Here is a tiny trained network, its code and every weight. The questions are about switching its units off for an input and a target symbol, where a switched-off unit gives its printed mean instead of its output.

import numpy as np


def w(rows, s, z=0):
    codes = np.array(rows[::2]) - 128.0
    scale = np.full(codes.shape[1], s)
    scale[-1] = z or s
    return codes * scale


def norm(h):
    return h / np.sqrt((h * h).mean(-1, keepdims=True) + 1e-5)


def f(y):
    return np.maximum(y, 0)


def softmax(a):
    e = np.exp(a - a.max(-1, keepdims=True))
    return e / e.sum(-1, keepdims=True)


def log_softmax(a):
    a = a - a.max(-1, keepdims=True)
    return a - np.log(np.exp(a).sum(-1, keepdims=True))


def net(x, mask):
    ids = ['βγδεηθλμξπστφω'.index(c) for c in x.split()]
    T = len(ids)
    res = E[ids] + P[:T]
    u = 0
    for l in range(3):
        q, k, v = (norm(res) @ M[l].T for M in (Q, K, V))
        z = softmax(np.where(np.tri(T) > 0, q @ k.T / 4**0.5, -1e9)) @ v
        res = res + np.where(mask[u], z, O[l][:, -1]) @ O[l][:, :-1]
        u += 1
        y = f(norm(res) @ A[l][:, :-1].T + A[l][:, -1])
        res = res + np.where(mask[u : u + 4], y, B[l][:, -1]) @ B[l][:, :-1]
        u += 4
    return log_softmax(norm(res)[-1] @ U[:, :-1].T + U[:, -1])


Q, K, V, O, A, B = {}, {}, {}, {}, {}, {}
E = w([
[248,220,173,120],'β',
[121,165,83,49],'γ',
[240,119,182,124],'δ',
[241,66,3,166],'ε',
[38,195,88,157],'η',
[101,163,73,46],'θ',
[142,137,106,73],'λ',
[151,21,82,202],'μ',
[121,56,73,82],'ξ',
[98,140,121,104],'π',
[152,124,97,96],'σ',
[164,93,123,97],'τ',
[160,152,135,60],'φ',
[144,142,145,64],'ω',
],0.02)
P = w([
[73,108,183,54],'0',
[253,150,51,19],'1',
[212,87,14,66],'2',
[202,80,60,123],'3',
[184,89,79,119],'4',
[160,88,80,143],'5',
[141,92,90,144],'6',
[149,115,79,150],'7',
[128,138,78,149],'8',
[152,133,84,156],'9',
[127,140,78,153],'10',
[118,149,80,156],'11',
[107,162,78,152],'12',
[114,177,79,147],'13',
],0.016)
Q[0] = w([
[70,93,130,97],'0.h1',
[128,112,85,27],'0.h1',
[145,168,102,136],'0.h1',
[152,89,8,136],'0.h1',
],0.011)
K[0] = w([
[156,120,63,118],'0.h1',
[155,9,204,120],'0.h1',
[107,41,170,204],'0.h1',
[119,165,107,59],'0.h1',
],0.012)
V[0] = w([
[133,115,28,146],'0.h1',
[217,105,149,83],'0.h1',
[136,7,129,130],'0.h1',
[178,84,97,56],'0.h1',
],0.013)
O[0] = w([
[123,179,58,162,254],'0.h1',
[207,146,7,94,147],'0.h1',
[219,28,172,179,148],'0.h1',
[190,184,106,187,244],'0.h1',
],0.011,0.0079)
A[0] = w([
[142,176,80,145,3],'0.n1',
[88,160,134,92,102],'0.n2',
[132,174,251,143,146],'0.n3',
[92,103,64,118,223],'0.n4',
],0.019,0.0013)
B[0] = w([
[161,46,102,222,251],'0.n1',
[122,196,198,119,151],'0.n2',
[207,89,6,122,137],'0.n3',
[168,199,172,156,205],'0.n4',
],0.014,0.013)
Q[1] = w([
[68,84,115,100],'1.h1',
[172,170,58,82],'1.h1',
[66,10,97,34],'1.h1',
[26,50,186,60],'1.h1',
],0.013)
K[1] = w([
[169,204,66,197],'1.h1',
[67,25,107,114],'1.h1',
[143,194,91,253],'1.h1',
[132,252,17,210],'1.h1',
],0.011)
V[1] = w([
[151,181,30,143],'1.h1',
[141,188,190,190],'1.h1',
[251,138,107,133],'1.h1',
[123,161,79,53],'1.h1',
],0.015)
O[1] = w([
[55,253,137,165,95],'1.h1',
[203,154,118,239,88],'1.h1',
[169,253,121,94,104],'1.h1',
[73,137,27,50,252],'1.h1',
],0.013,0.0039)
A[1] = w([
[138,8,203,34,45],'1.n1',
[173,230,104,221,95],'1.n2',
[199,202,161,136,194],'1.n3',
[110,52,135,206,2],'1.n4',
],0.011,0.0082)
B[1] = w([
[248,35,63,92,136],'1.n1',
[220,19,77,151,254],'1.n2',
[160,33,186,128,237],'1.n3',
[73,181,12,172,170],'1.n4',
],0.012,0.0079)
Q[2] = w([
[140,162,4,108],'2.h1',
[3,208,203,181],'2.h1',
[248,164,89,41],'2.h1',
[171,178,31,156],'2.h1',
],0.011)
K[2] = w([
[65,95,104,30],'2.h1',
[198,250,76,163],'2.h1',
[15,96,128,99],'2.h1',
[183,100,135,91],'2.h1',
],0.013)
V[2] = w([
[64,83,225,207],'2.h1',
[76,7,186,147],'2.h1',
[197,217,139,197],'2.h1',
[81,125,137,66],'2.h1',
],0.019)
O[2] = w([
[199,230,40,126,1],'2.h1',
[137,224,3,72,173],'2.h1',
[196,182,243,221,45],'2.h1',
[135,108,75,144,99],'2.h1',
],0.015,0.0082)
A[2] = w([
[103,201,166,17,98],'2.n1',
[30,205,145,151,102],'2.n2',
[174,128,173,167,2],'2.n3',
[1,87,91,168,25],'2.n4',
],0.017,0.0051)
B[2] = w([
[89,49,32,116,135],'2.n1',
[40,233,105,73,148],'2.n2',
[132,200,126,82,206],'2.n3',
[93,248,94,117,254],'2.n4',
],0.018,0.0071)
U = w([
[193,78,123,35,247],'β',
[144,90,90,171,177],'γ',
[102,142,127,184,163],'δ',
[97,236,179,178,189],'ε',
[100,63,146,93,61],'η',
[131,94,131,170,52],'θ',
[115,47,129,112,48],'λ',
[157,101,160,100,67],'μ',
[113,67,138,122,55],'ξ',
[127,80,197,129,67],'π',
[249,231,129,84,94],'σ',
[193,95,162,77,61],'τ',
[45,92,123,26,58],'φ',
[131,200,38,93,124],'ω',
],0.014,0.013)

Each question gives the input, a string of symbols that net reads in full, and the target symbol t.
The units are the heads (4 rows each of Q, K, V and O) and the neurons (one row each of A and B). Each row of codes is followed by its name. A weight is (code - 128) times the scale printed after its matrix; where a second scale follows, it is the last column's (O, A, B and U).
mask holds one flag per unit, layer by layer, with each layer's heads first. A switched-off unit (its flag False) gives its mean, the last column of its rows in O or B, instead of its output. The means were averaged over made-up inputs and are rounded, as every weight is.
A unit's drop is (log p(t) with every unit on - log p(t) with that unit switched off) / (log p(t) with every unit on - log p(t) with every unit switched off).
The circuit of an input: a set's keep is (log p(t) with only the set's units on - log p(t) with every unit switched off) / (log p(t) with every unit on - log p(t) with every unit switched off). Starting from the 12 units with the biggest drops (on a tie, the unit counted first), units are removed one at a time, each time the one whose removal leaves the highest keep (on an exact tie, the one counted first), for as long as the keep stays at least 0.8.
units of the circuit, in order: the units of the circuit, biggest drop first
unit that matters most: the unit with the biggest drop
top k neurons: the k neurons with the biggest drops, biggest first
top k neurons in layer l: the k neurons of layer l with the biggest drops, biggest first
drop of u: that unit's drop, to one decimal
input μ η ξ π η ω, target σ: units of the circuit, in order -> [2.h1]
input μ ξ λ, target σ: units of the circuit, in order -> [2.h1 0.h1]
input ξ θ π φ τ η ξ τ η μ, target β: top 3 neurons -> [0.n1 0.n4 1.n3]
input μ β σ π λ η, target σ: units of the circuit, in order -> [1.h1 0.h1]
input η ε β β, target ω: units of the circuit, in order -> [0.h1 2.h1]
input μ σ ε μ μ, target σ: units of the circuit, in order -> [2.h1 0.h1]
input π μ η μ θ ω ε γ η η φ, target φ: top 3 neurons -> [0.n3 0.n4 0.n1]
input π η μ μ σ π, target φ: top 3 neurons in layer 0 -> [0.n3 0.n4 0.n1]
input π φ θ σ, target φ: top 2 neurons -> [0.n3 0.n4]
input ξ η π η η ε λ ε η μ μ μ, target β: top 3 neurons -> [0.n1 0.n4 1.n2]
input μ σ μ μ ε η γ π μ μ η, target σ: units of the circuit, in order -> [1.h1 2.h1 0.h1 1.n2]
input π λ β β η λ θ, target φ: top 3 neurons -> [0.n3 0.n4 0.n1]
input η ξ γ μ σ ε τ η μ μ, target ω: top 2 neurons -> [0.n1 0.n3]
input π ε ξ η μ, target φ: unit that matters most -> 0.h1
input η σ π π η η η π ε, target ω: top 2 neurons -> [0.n1 1.n2]
input ε η σ σ θ π μ ε, target ε: drop of 1.n3 -> 0.0
input η ε ε, target ω: drop of 0.n2 -> 0.1
input π η π η ε μ τ π η, target φ: drop of 0.n4 -> 0.6
input μ η μ η σ, target σ: drop of 0.h1 -> 0.2
input μ η η μ φ η η η η π, target σ: units of the circuit, in order -> [2.h1]
input ξ τ η η, target β: top 2 neurons in layer 1 -> [1.n3 1.n4]
input ξ μ ε ξ λ η π λ η θ β, target β: top 2 neurons -> [0.n4 0.n1]
input π τ μ η η, target φ: top 4 neurons -> [0.n3 0.n4 0.n1 2.n4]
input ξ γ μ π θ ω φ η, target β: top 3 neurons in layer 1 -> [1.n2 1.n3 1.n4]
